Here is a tiny trained network, its code and every weight. The questions are about switching its units off for an input and a class, where a switched-off unit gives its printed mean instead of its output.

import numpy as np


def w(rows, s, z=0):
    codes = np.array(rows[::2]) - 128.0
    scale = np.full(codes.shape[1], s)
    scale[-1] = z or s
    return codes * scale


def f(y):
    return y / 2 * (1 + np.tanh(0.7978845608 * (y + 0.044715 * y**3)))


def log_softmax(a):
    a = a - a.max(-1, keepdims=True)
    return a - np.log(np.exp(a).sum(-1, keepdims=True))


def net(x, mask):
    res = np.array(x, float).reshape(1, 6) / 4 @ E
    y = f(res @ A[0][:, :-1].T + A[0][:, -1])
    res = res + np.where(mask, y, B[0][:, -1]) @ B[0][:, :-1]
    return log_softmax(res[-1] @ U[:, :-1].T + U[:, -1])


A, B = {}, {}
E = w([
[153,178,97,78,158,192,56,146,115,112,139,113],'x0',
[91,174,141,115,165,119,115,63,91,234,106,120],'x1',
[168,195,241,155,137,143,116,116,168,110,116,91],'x2',
[127,124,129,131,134,134,132,128,125,128,131,120],'x3',
[105,73,125,185,114,115,4,60,140,112,145,122],'x4',
[75,133,104,139,240,107,128,124,172,65,6,161],'x5',
],0.012)
A[0] = w([
[148,162,108,77,149,134,201,167,113,133,90,147,32],'n0',
[146,159,95,92,159,192,67,156,132,121,143,132,48],'n1',
[116,116,94,137,127,96,69,133,150,138,136,128,84],'n2',
[85,82,107,176,132,125,53,82,159,114,102,132,77],'n3',
[90,132,116,143,169,115,120,139,162,112,94,125,40],'n4',
[133,176,94,86,175,190,71,140,120,85,103,126,48],'n5',
[104,130,124,127,195,93,124,130,164,81,71,160,62],'n6',
[126,110,140,172,147,78,172,121,129,117,140,143,35],'n7',
[151,95,118,155,130,129,139,177,153,13,128,142,26],'n8',
[95,150,90,125,185,140,145,101,162,83,78,141,7],'n9',
[83,76,9,113,139,110,125,133,113,122,118,178,1],'n10',
[84,89,167,178,122,86,175,122,161,136,89,157,59],'n11',
[122,132,150,165,132,133,70,90,112,84,145,132,38],'n12',
[153,181,227,165,154,133,110,114,203,88,99,117,4],'n13',
[103,161,123,98,149,137,185,173,143,133,105,128,10],'n14',
[76,170,145,127,185,107,115,86,81,204,84,130,37],'n15',
],0.014,0.0061)
B[0] = w([
[181,151,208,177,201,135,128,37,118,63,90,148,220],'n0',
[67,125,101,208,114,61,136,140,160,122,143,108,197],'n1',
[157,166,185,143,125,153,189,116,112,122,100,156,173],'n2',
[180,149,213,160,156,158,181,67,130,44,74,159,240],'n3',
[157,107,124,105,76,144,145,82,92,114,180,85,193],'n4',
[28,66,126,205,92,73,169,127,151,164,118,134,210],'n5',
[160,145,139,167,98,145,92,117,120,161,220,96,250],'n6',
[92,103,86,176,112,97,165,145,130,130,123,162,172],'n7',
[162,92,59,56,69,196,44,104,202,166,59,179,246],'n8',
[151,147,101,124,90,119,110,103,95,120,215,131,223],'n9',
[83,165,135,22,215,108,142,216,72,187,121,70,249],'n10',
[46,112,128,214,95,57,141,158,163,165,127,101,218],'n11',
[152,173,142,152,162,183,173,101,101,74,112,159,184],'n12',
[104,138,126,11,201,86,155,223,46,200,103,89,235],'n13',
[144,157,200,158,138,186,150,117,125,30,96,151,191],'n14',
[169,67,58,57,78,178,51,149,222,132,88,180,226],'n15',
],0.011,0.015)
U = w([
[151,136,184,148,159,156,149,115,120,73,74,154,141],'0',
[94,134,125,54,173,119,136,177,67,154,105,118,8],'1',
[141,113,73,81,94,169,84,135,214,130,74,161,1],'2',
[168,130,146,142,53,151,126,126,78,151,250,123,249],'3',
[40,112,115,198,107,80,152,146,167,135,93,139,235],'4',
],0.012,0.0025)

Each question gives the input, the list of numbers given to net, and the class t.
The units are the neurons (one row each of A and B). Each row of codes is followed by its name. A weight is (code - 128) times the scale printed after its matrix; where a second scale follows, it is the last column's (A, B and U).
mask holds one flag per neuron, in row order. A switched-off neuron (its flag False) gives its mean, the last column of its row in B, instead of its output. The means were averaged over made-up inputs and are rounded, as every weight is.
A unit's drop is (log p(t) with every unit on - log p(t) with that unit switched off) / (log p(t) with every unit on - log p(t) with every unit switched off).
The circuit of an input: a set's keep is (log p(t) with only the set's units on - log p(t) with every unit switched off) / (log p(t) with every unit on - log p(t) with every unit switched off). Starting from the 12 units with the biggest drops (on a tie, the unit counted first), units are removed one at a time, each time the one whose removal leaves the highest keep (on an exact tie, the one counted first), for as long as the keep stays at least 0.8.
units of the circuit, in order: the units of the circuit, biggest drop first
most important unit: the unit with the biggest drop
top k neurons: the k neurons with the biggest drops, biggest first
drop when u is switched off: that unit's drop, to one decimal
input [-7,0,2,-2,-6,-5], class 4: most important unit	n3
input [2,-7,-8,2,7,2], class 1: top 4 neurons	[n10; n0; n15; n14]
input [-7,5,2,-3,5,-4], class 4: top 2 neurons	[n8; n11]
input [5,6,3,5,4,-6], class 2: units of the circuit, in order	[n6; n15]
input [2,1,7,-3,6,-3], class 1: top 3 neurons	[n13; n0; n14]
input [-7,4,-6,-8,-4,8], class 3: top 2 neurons	[n6; n9]
input [-8,-7,3,2,-1,-3], class 4: top 2 neurons	[n11; n15]
input [-8,-4,5,8,-5,-7], class 4: top 2 neurons	[n6; n9]
input [-5,-6,7,7,3,7], class 1: top 2 neurons	[n13; n15]
input [2,4,8,4,-6,4], class 1: top 2 neurons	[n13; n3]
input [8,6,3,1,-6,1], class 4: top 2 neurons	[n5; n1]
input [0,2,-4,-8,3,-4], class 1: top 3 neurons	[n6; n9; n4]
input [-8,-8,-7,-1,-5,4], class 2: top 2 neurons	[n8; n13]
input [1,8,5,-1,-6,-2], class 2: most important unit	n15
input [-8,2,-6,-6,5,8], class 3: top 4 neurons	[n6; n9; n4; n5]
input [-5,7,2,-2,3,-6], class 2: top 2 neurons	[n15; n6]
input [2,7,0,2,-2,8], class 3: top 4 neurons	[n6; n9; n8; n4]
input [2,-5,-5,6,-1,6], class 3: top 4 neurons	[n6; n9; n13; n15]
input [6,0,0,1,-7,-6], class 0: drop when n6 is switched off	0.1
input [-5,-7,-6,-5,-2,8], class 3: most important unit	n6
input [-8,-3,-1,-6,-8,-8], class 0: drop when n6 is switched off	0.3
input [0,1,0,4,-7,8], class 3: drop when n6 is switched off	0.9
input [-7,2,-3,-7,8,-3], class 0: drop when n3 is switched off	1.0
